Each row of numbers stands for one thing and depends on some of the facts below. Use the named rows to name the rest.

Facts:
<323> Σ:<1527> δ:kleklu
<898> ρ:<1023> Σ:<157> δ:kleklu
<285> Σ:<746> δ:kleklu
<709> Ψ:<855>,<231>,<285> δ:gripus
<660> ρ:<746> Σ:<1527> δ:kleklu
<924> Σ:<328> δ:pegrek
<212> Ψ:<767>,<264>,<1184>,<584> Σ:<96> δ:kleklu
<33> ρ:<489> Σ:<793> δ:kleklu
<600> Ψ:<767>,<1257>,<708> Σ:<336> δ:foson
<319> Ψ:<1302>,<385>,<96>,<1235>,<489> δ:gripus
<544> Σ:<793> δ:gripus
<349> ρ:<530> Σ:<336> δ:kleklu
<209> Σ:<1023> δ:pegrek
<157> Ψ:<231> δ:foson
<395> Σ:<1184> δ:gripus
<423> Ψ:<349>,<561>,<521>,<1519>,<1184> ρ:<1184> Σ:<336> δ:pegrek
<1513> Σ:<1527> δ:bragal
<991> Ψ:<383>,<105>,<855>,<1200>,<584> ρ:<166> Σ:<1083> δ:pegrek
<447> Ψ:<1060>,<836> ρ:<709> Σ:<708> δ:gripus
<1388> Σ:<252> δ:pegrek
<1538> Ψ:<202>,<298>,<1443>,<33>,<347> ρ:<437> Σ:<54> δ:bragal
<316> Ψ:<349>,<1257>,<525> Σ:<77> δ:bragal
<997> Σ:<882> δ:pegrek
<881> Σ:<1023> δ:gripus
<972> ρ:<878> Σ:<793> δ:pegrek
<530> δ:pegrek
<1519> δ:gripus
<347> Σ:<157> δ:foson
<1449> ρ:<972> Σ:<793> δ:vabik
<202> Σ:<1527> δ:gripus
<501> Ψ:<349> Σ:<1114> δ:gripus
<793> Ψ:<972>,<525>,<393> δ:pegrek
<989> Ψ:<1228>,<395> δ:bragal
<1169> ρ:<592> Σ:<77> δ:gripus
<340> ρ:<391> Σ:<1495> δ:foson
<836> Σ:<882> δ:gripus
<1114> δ:pegrek
<166> Ψ:<1200>,<1290>,<1184> Σ:<530> δ:foson
<105> Σ:<77> δ:kleklu
<252> Ψ:<1257>,<1028>,<960>,<1362>,<627> δ:bragal
<155> Σ:<252> δ:vabik
<1579> ρ:<64> Σ:<746> δ:pegrek
<163> ρ:<1184> Σ:<617> δ:vabik
<282> ρ:<1550> Σ:<77> δ:bragal
<963> Ψ:<878>,<1114>,<1060>,<525>,<664> δ:kleklu
<824> Σ:<793> δ:vabik
<617> Ψ:<888>,<336>,<521>,<231> δ:pegrek
<1030> Σ:<1495> δ:bragal
<994> Σ:<1550> δ:kleklu
<1527> δ:pegrek
<488> Σ:<793> δ:foson
<437> Σ:<989> δ:vabik
<521> ρ:<746> Σ:<1550> δ:pegrek
<896> Ψ:<1302>,<349>,<521>,<525>,<1362>,<209> ρ:<1388> Σ:<1083> δ:vabik
<953> Ψ:<1298>,<960>,<1570>,<393> Σ:<1083> δ:foson
<383> ρ:<526> Σ:<157> δ:pegrek
<546> Ψ:<1030>,<298>,<725>,<1200>,<1570> δ:pegrek
<561> Σ:<252> δ:pegrek
<670> Σ:<746> δ:bragal
<626> Σ:<746> δ:pegrek
<54> Ψ:<383>,<530> δ:pegrek
<596> Ψ:<105>,<561>,<1077>,<994>,<960> Σ:<709> δ:foson
<627> Σ:<1083> δ:vabik
<1462> Σ:<1341> δ:bragal
<1572> Ψ:<561>,<1060>,<525>,<323> Σ:<319> δ:pegrek
<393> Σ:<734> δ:kleklu
<882> δ:pegrek
<800> Σ:<708> δ:vabik
<1466> Σ:<1519> δ:vabik
<1060> Σ:<793> δ:foson
<1302> Σ:<1550> δ:bragal
<391> ρ:<888> Σ:<546> δ:bragal
<1424> Σ:<708> δ:foson
<878> Σ:<963> δ:kleklu
<855> Σ:<1527> δ:bragal
<1341> δ:bragal
<1077> ρ:<96> Σ:<157> δ:vabik
<1484> ρ:<316> Σ:<1023> δ:bragal
<1308> Σ:<746> δ:pegrek
<215> Σ:<709> δ:gripus
<1456> Σ:<96> δ:vabik
<526> Σ:<1495> δ:foson
<1502> Ψ:<734>,<1420>,<1290>,<1184>,<489> Σ:<746> δ:foson
<96> δ:vabik
<1495> δ:vabik
<746> δ:pegrek
<645> Σ:<96> δ:kleklu
<1252> ρ:<626> Σ:<882> δ:bragal
<385> ρ:<709> Σ:<1550> δ:foson
<1443> Σ:<1341> δ:kleklu
<899> Σ:<1519> δ:pegrek
<584> Σ:<1184> δ:kleklu
<264> Σ:<1550> δ:kleklu
<1083> δ:kleklu
<664> Σ:<1527> δ:pegrek
<866> Ψ:<1466>,<1424>,<1237> Σ:<1519> δ:kleklu
<708> δ:kleklu
<1228> Σ:<989> δ:bragal
<1367> Ψ:<383>,<202>,<1257>,<340> Σ:<77> δ:pegrek
<525> Σ:<592> δ:gripus
<762> Ψ:<767>,<231>,<525>,<444> ρ:<336> Σ:<1083> δ:foson
<462> Σ:<1023> δ:foson
<1200> Σ:<963> δ:pegrek
<1298> Σ:<1023> δ:vabik
<767> ρ:<319> Σ:<617> δ:bragal
<231> Σ:<252> δ:pegrek
<197> Ψ:<155>,<824>,<323>,<209> Σ:<734> δ:kleklu
<42> ρ:<1469> Σ:<1083> δ:pegrek
<1257> ρ:<1388> Σ:<328> δ:foson
<97> Σ:<77> δ:gripus
<416> Ψ:<544>,<664> ρ:<1298> Σ:<1083> δ:bragal
<158> Σ:<1519> δ:foson
<64> Σ:<734> δ:vabik
<468> Ψ:<594>,<444>,<1570> Σ:<1083> δ:kleklu
<1028> Σ:<530> δ:vabik
<1528> Ψ:<1449>,<960>,<1184> Σ:<793> δ:bragal
<734> δ:gripus
<444> Σ:<1023> δ:gripus
<396> Ψ:<383> Σ:<1527> δ:vabik
<328> δ:gripus
<1290> Σ:<1023> δ:bragal
<72> Ψ:<1302>,<1237>,<1449>,<285>,<395>,<444> Σ:<882> δ:gripus
<1184> δ:kleklu
<768> Σ:<1550> δ:pegrek
<420> Σ:<708> δ:bragal
<320> Ψ:<1169>,<898> Σ:<96> δ:bragal
<298> Σ:<252> δ:pegrek
<811> Ψ:<899>,<924>,<708> ρ:<1184> Σ:<746> δ:vabik
<138> Σ:<336> δ:pegrek
<77> δ:foson
<86> Σ:<157> δ:vabik
<1237> Σ:<77> δ:foson
<960> Σ:<252> δ:pegrek
<239> Ψ:<1579>,<734>,<1466>,<96>,<231>,<1443>,<544>,<64>,<1462> Σ:<746> δ:foson
<1079> Ψ:<437>,<1028>,<708>,<960> ρ:<319> Σ:<734> δ:kleklu
<1550> Ψ:<1112>,<768>,<1028>,<708>,<209>,<1462> δ:vabik
<489> ρ:<1570> Σ:<54> δ:kleklu
<1247> Ψ:<1388>,<1114>,<1237> Σ:<1527> δ:foson
<725> ρ:<328> Σ:<592> δ:foson
<592> δ:foson
<336> δ:kleklu
<1469> Ψ:<1030>,<488>,<264>,<391>,<1028> Σ:<1184> δ:vabik
<1420> Σ:<793> δ:kleklu
<594> ρ:<1513> Σ:<734> δ:gripus
<888> Σ:<708> δ:kleklu
<1362> Σ:<1341> δ:kleklu
<1023> Ψ:<734>,<1341>,<1169> δ:foson
<1235> ρ:<1023> Σ:<592> δ:foson
<89> Σ:<252> δ:foson
<1112> Σ:<708> δ:vabik
<1570> Σ:<1519> δ:pegrek

Some rows with their names:
[-3  2 -3  1 -3  0 -3 -3  1  0 -3  1 -4  3 -1 -1  3  0 -2  1  0 -5  5 -7
  0 -2 -5] : <215>
[-3  0 -1  2 -5  0 -1 -6  3  2 -4  0 -2  5 -1  0  6  1  0  1  1 -3  6 -8
 -1 -2 -8] : <526>
[ 2 -1 -5 -2  4  2 -6  0  0  2 -1  1 -7  2  1  0 -8  7 -1  2 -4 16  7  9
  1 -8  5] : <1495>
[  2  -8  -4  -3   2  -2   6  -2   1   5  -3  -1   8   4   6  -1  10  -8
   7   2   3   0  -1 -11   4   9   1] : <878>
[  3  -1  -2  -5   6   1  -3  -1  -6  -5   6  -2 -10  -9   5   1 -22   3
  10   2  -2   6   7  10  -6 -11   9] : <1550>
[  2   1  -8 -11  13   2   3   1  -2   3   2   6   2   7  -3   4   3  -1
  -1   2   8  17   4   0   4   4  -8] : <708>
[  0  -1  -3   3   6   0   6  -3 -12  -4   1  -1  -1  -3   6   4 -15  -4
   7  -1  -2 -18   9  -1  -3  -1  -6] : <1079>
[ -1   0  -4  -1   4  -3   4  -5  -2  -7  -3  -2  -2  -3  10   1 -10  -4
  12   2   6 -14   5  -6  -4   0  -3] : <197>
[-2 -2  3  1  0  1 -5  8 -3 -3  6  0 -2  0 -6 -2  9  1 -4 -1  1 -2 -9  1
  1  6  5] : <1298>
[ -3   5  -3   6   0  -2   4  -3  -5  -9  10   2 -14  -1   1   0  -5   2
   8   0   9 -16   9 -10  -6  -5   2] : <953>
[ -4  -3   2  -4  -9  -3   2 -12   0   5 -11  -4   6 -10  12  -2  -7  -6
  17   1   1  -5  -2  -5  -5  -3  -8] : <1247>
[-1  2  0 -2 -5 -3  3 -1  7  5 -2  2  8  3  1 -3 11 -2 -1 -1  6  5 -5 -7
  3  4 -3] : <1237>
[ -1   2  -2  -2  -3  -3   4  -5   0  -6  -2  -3  -3  -7  10  -2 -14  -4
  14   0   3 -12   3  -5  -6  -7   3] : <72>
[  2   4  -2   7   0  -4   9  -1  -4   1   9  -1  -2  -4   8   0 -16   1
   9  -3   0 -14   9  -2  -4  -9   5] : <762>
[-4 -2  2  0 -6  0 -4  2  5  2  2  0 -3  1 -3 -3  4  0 -2 -2 -2  2 -6  0
  1 -1  4] : <1228>
[ 2 -3 -4  3  2 -1  3  0  1  7 -7  0  9  7  6  2  3 -2 -2 -2 -5 -2  5 -2
  5  3 -6] : <898>
[ 5  0 -4  2  5  0 -4 -1  0  2  3  2 -2  2  3  1  0 10  1  2 -1 14 12  6
  3 -6  5] : <746>
[ -7  -5   6  -8  -9   2  -6  -1  -3   6  -3  -2   3  -4  -6  -3  10  -4
   0  -1  -1   6 -16   1   0   6  -5] : <855>

Name these rows:
No name comes twice in this set of rows, the named rows included.
[  0   1  -3  -6   0   0  -2  -2   1   1   4  -2 -11  -6   6  -1 -21   2
   7   0  -4  14   8  12  -3 -14   6] => <989>
[ -5  -1   4  -1  -5   0  -1   0  -4  -6   7  -2 -11  -9   1  -2  -9  -2
   8  -1   1 -10  -3   0  -6  -5   6] => <316>
[  3  -2   0   8   0  -2   4   8  -6  -5  12  -3  -6  -9   8  -1 -15   3
   7  -4  -5 -19   4   7  -3  -5  18] => <896>
[  3  -1   5   6   1   2  -1   5  -4   4   2   2   7   3  -8   2  13   3
 -10  -1  -5   2  -6   6   6   8  -1] => <383>
[ -3   1  -1  -7   2   2  -1  -2  -8  -4   8   0 -16  -9   0   0 -22   2
  10   1   0   5   7   9  -7 -12   5] => <252>
[  0   8   6   0   1   4   1   1   4  -7  -8   0  -4   6 -18   2  -8  -8
 -12   5  -2  -3  -1  -4  -4   1 -10] => <488>
[  0   0  -5  -1   3  -5   5  -3   4  -4  -5  -3   2  -3  17   0  -7  -4
  13   1   5 -10   4  -6  -2  -2   1] => <866>
[  9   9   6  -4   9   3   2   1   7 -13  -9  -7  -5  -4  -3   4 -34  -4
  -2   8  -7   7   8  14  -8 -11   4] => <793>
[  3  -1   2   3  -2  -3   1  -2  -2  -9   0  -4  -4  -9   8  -1  -6   1
  10   2   3 -11   0   0  -4   1   7] => <1572>
[ 2 -2 -1 -2  6  0  6  4 -3  5 -1  3 12  5  1  2  4 -5 -4 -3  1  1 -4 -1
  5  9 -6] => <349>
[-3  2 -2 -2 -1 -1  2 -2 -2 -4  0  1 -2 -3  1 -1 -6 -3  5  1  5 -6  0 -6
 -4 -2  0] => <501>
[ -1   4   8  -1  -3   3   0   2   4 -14  -2  -7 -11  -6  -8   0 -26  -9
  -2   2  -6  -9  -3   3  -9  -7   3] => <1528>
[ -1   3  -2   2  -6  -5   5  -8   1  -4   2  -4  -5  -8  13  -2 -13  -1
  16   0   5 -13   7  -6  -7  -7   3] => <239>
[ 5  0 -1 -2  8  2 -3  0 -1  1  2  2 -1  3 -6  3  2  6 -4  3  1 16  5  7
  2 -3  0] => <530>

The same things again, as new rows of numbers:
Some things and their rows:
[  4  -9 -10  -6  -2  -7  -9  -4   9 -14   3  -3  16] : <1228>
[-21 -10  40 -11   0  12  -9  14  -4   2   2  14   2] : <989>
[  5  -3  -9   5   1 -10  -2  -8   1   1   1  -2   8] : <1443>
[-14  10   1  18   6  13  -2  12   0  -9   2  15 -13] : <239>
[-16   4  15   6  -4  10  -2  25  15 -23   3  10  -7] : <1538>
[  9   6 -15 -12   0   1 -11  -8  -9   6  -5  -9   2] : <1466>
[ 10  -3 -11   1  12 -11   9 -10 -20  -9  -8  22 -17] : <1060>
[-15 -16  35 -10  13  22  22   2 -33  -4  -9  37 -36] : <793>
[-15   9  30   2   5  11  16  23  -1 -32  -1  38 -36] : <1528>
[  4   0  -6   3   0 -11   0  -6   2   3   1  -2   7] : <584>
[ -1   2  -8  -7  -3   9  15 -14  -6  -8   8 -12   3] : <1570>
[ 11   6 -15 -11  -2  -1 -11  -7  -8   7  -5 -11   4] : <800>
[ -2  -2  16  30   1   7   6  18  22 -29  -1   9 -19] : <501>
[  3   2 -16  -4  -2   3   7  -6   4  -3   2  -7   3] : <899>
[ -7  -7  -4  15 -13   8  25  11  15   3  -9 -10 -37] : <423>
[  6  -4  -9   6   1 -12  -1  -8   3   1  -1  -2   8] : <645>
[-18  36   4  -4  -1  24   4  14  -7  -1 -15  10 -12] : <396>
[  7  -1 -15   1  -3   2   5  -4   8  -7   1  -9   3] : <209>

Rows to name:
No name comes twice in this set of rows, the named rows included.
[ -8  20  -1  21   5   7   1  11   3 -17 -14  13  -7] => <1247>
[ -1 -18  17 -15   6  -7  -7 -20 -19  27   3   3  17] => <336>
[  4  -6  18 -15   8  -9  -7 -13 -23  29   0   3  10] => <592>
[-24   4  40 -12  -1  23  12  16 -15  19   2  10 -14] => <546>
[  9   2 -12 -19   7   2   7 -13 -27  -1 -10  16 -17] => <824>
[  8  -9 -31 -19 -15 -11   6 -15  -8  33 -13 -26  -9] => <163>
[-32 -11  48 -15  -5  23  19   0 -33  -1  25   2  -4] => <319>
[  6   4 -32  -3   0   4   7 -15   4 -12 -13  -9  19] => <664>
[  6  13  -4  -1  -6   2  10   3   9  -2   0 -10  -2] => <960>
[-16   1  11  20   2  16   9  14  11 -16   6  17 -17] => <72>
[ 13 -18 -14  16   1  -7  -3  -8  14 -20  -1  -5   8] => <525>

